Below is a small trained network, with its code and all its weights. Each question gives an input and a target symbol and asks what happens when units are switched off, that is, made to give their printed mean instead of their output.

import numpy as np


def w(rows, s, z=0):
    codes = np.array(rows[::2]) - 128.0
    scale = np.full(codes.shape[1], s)
    scale[-1] = z or s
    return codes * scale


def f(y):
    return np.maximum(y, 0)


def softmax(a):
    e = np.exp(a - a.max(-1, keepdims=True))
    return e / e.sum(-1, keepdims=True)


def log_softmax(a):
    a = a - a.max(-1, keepdims=True)
    return a - np.log(np.exp(a).sum(-1, keepdims=True))


def net(x, mask):
    ids = ['ΔΘΣαβζλφψ'.index(c) for c in x.split()]
    T = len(ids)
    res = E[ids] + P[:T]
    q, k, v = (res @ M[0].T for M in (Q, K, V))
    z = softmax(np.where(np.tri(T) > 0, q @ k.T / 2**0.5, -1e9)) @ v
    res = res + np.where(mask[0], z, O[0][:, -1]) @ O[0][:, :-1]
    y = f(res @ A[0][:, :-1].T + A[0][:, -1])
    res = res + np.where(mask[1:17], y, B[0][:, -1]) @ B[0][:, :-1]
    return log_softmax(res[-1] @ U[:, :-1].T + U[:, -1])


Q, K, V, O, A, B = {}, {}, {}, {}, {}, {}
E = w([
[161,158,51,56,46],'Δ',
[150,168,78,110,73],'Θ',
[92,145,63,133,78],'Σ',
[255,145,143,30,208],'α',
[93,117,71,130,135],'β',
[143,145,65,109,100],'ζ',
[138,94,129,96,229],'λ',
[129,141,61,113,102],'φ',
[8,122,32,180,64],'ψ',
],0.0076)
P = w([
[150,142,65,176,134],'0',
[64,203,182,161,127],'1',
[171,52,171,139,81],'2',
[107,127,42,139,205],'3',
[71,173,169,66,85],'4',
[164,60,166,117,89],'5',
[138,108,33,169,215],'6',
[45,147,201,2,77],'7',
[166,79,171,121,116],'8',
[157,117,47,171,192],'9',
],0.01)
Q[0] = w([
[131,180,22,116,191],'h0',
[126,77,254,138,24],'h0',
],0.0086)
K[0] = w([
[22,136,214,28,101],'h0',
[209,77,26,254,178],'h0',
],0.0078)
V[0] = w([
[128,60,156,140,203],'h0',
[2,132,85,187,81],'h0',
],0.0098)
O[0] = w([
[191,97,2,137,105,2],'h0',
[133,60,195,194,83,230],'h0',
],0.0095,0.00094)
A[0] = w([
[177,42,31,180,142,126],'n0',
[171,71,72,191,135,178],'n1',
[107,105,254,97,87,250],'n2',
[122,146,101,45,141,62],'n3',
[118,247,77,113,177,24],'n4',
[213,54,167,204,94,225],'n5',
[99,60,80,226,123,141],'n6',
[97,193,124,96,23,99],'n7',
[169,212,34,183,159,84],'n8',
[130,152,169,134,171,242],'n9',
[176,30,70,123,116,136],'n10',
[152,51,237,108,54,171],'n11',
[151,51,132,176,244,184],'n12',
[170,45,10,128,155,160],'n13',
[139,84,47,86,171,135],'n14',
[69,251,233,159,202,96],'n15',
],0.0055,0.0024)
B[0] = w([
[209,147,138,173,76,207],'n0',
[200,111,181,167,85,200],'n1',
[65,174,74,113,193,252],'n2',
[124,76,167,132,160,175],'n3',
[60,78,117,64,221,175],'n4',
[84,74,207,71,147,218],'n5',
[153,124,218,160,112,194],'n6',
[156,173,115,134,76,170],'n7',
[106,101,95,169,211,186],'n8',
[88,147,130,93,80,206],'n9',
[170,163,133,129,51,194],'n10',
[69,146,99,104,188,221],'n11',
[146,206,154,141,76,236],'n12',
[187,149,84,168,122,237],'n13',
[170,102,117,178,171,216],'n14',
[96,241,79,70,2,186],'n15',
],0.0069,0.0037)
U = w([
[72,253,89,96,85,213],'Δ',
[78,158,106,82,126,221],'Θ',
[93,74,175,90,160,253],'Σ',
[70,41,41,114,238,121],'α',
[227,84,156,136,53,159],'β',
[118,120,130,151,161,9],'ζ',
[221,191,55,211,127,24],'λ',
[126,99,145,142,149,55],'φ',
[120,75,222,164,178,38],'ψ',
],0.007,0.0016)

Each question gives the input, a string of symbols that net reads in full, and the target symbol t.
The units are the heads (2 rows each of Q, K, V and O) and the neurons (one row each of A and B). Each row of codes is followed by its name. A weight is (code - 128) times the scale printed after its matrix; where a second scale follows, it is the last column's (O, A, B and U).
mask holds one flag per unit, heads first, then neurons. A switched-off unit (its flag False) gives its mean, the last column of its rows in O or B, instead of its output. The means were averaged over made-up inputs and are rounded, as every weight is.
A unit's drop is (log p(t) with every unit on - log p(t) with that unit switched off) / (log p(t) with every unit on - log p(t) with every unit switched off).
The circuit of an input: a set's keep is (log p(t) with only the set's units on - log p(t) with every unit switched off) / (log p(t) with every unit on - log p(t) with every unit switched off). Starting from the 12 units with the biggest drops (on a tie, the unit counted first), units are removed one at a time, each time the one whose removal leaves the highest keep (on an exact tie, the one counted first), for as long as the keep stays at least 0.8.
circuit, biggest first: the units of the circuit, biggest drop first
top k neurons: the k neurons with the biggest drops, biggest first
drop of u: that unit's drop, to one decimal
input φ λ ζ φ, target λ: circuit, biggest first	(h0, n13, n0, n5)
input λ Δ λ α Σ λ λ λ, target α: top neuron	(n12)
input Δ α λ φ, target α: top 2 neurons	(n4, n8)
input ψ ζ Δ, target Σ: circuit, biggest first	(h0, n5, n11)
input Σ α λ α Δ ψ β, target Δ: circuit, biggest first	(h0, n15, n12)
input λ α ψ ζ, target α: circuit, biggest first	(h0, n4, n8)
input Σ λ Δ λ λ ψ λ ψ λ ζ, target ψ: circuit, biggest first	(h0, n5)
input λ α λ Δ α λ α, target α: circuit, biggest first	(h0, n4)
input ψ Δ β ζ Δ α λ, target Δ: circuit, biggest first	(h0, n15, n12)
input α ψ Δ β, target ψ: top 2 neurons	(n6, n5)
input α α λ λ β Δ, target λ: top 2 neurons	(n13, n5)
input ψ λ Σ, target Σ: top 2 neurons	(n5, n11)
input λ ζ λ ψ β ψ ζ λ λ ζ, target λ: top 2 neurons	(n13, n0)
input φ Δ λ α ψ Δ Σ, target ψ: circuit, biggest first	(h0)
input λ α α ζ ψ α ζ, target ψ: drop of h0	1.1
input α ψ λ λ β Δ, target λ: drop of n13	0.2
input α λ λ Δ Θ ζ Δ α φ Θ, target α: drop of n5	0.0
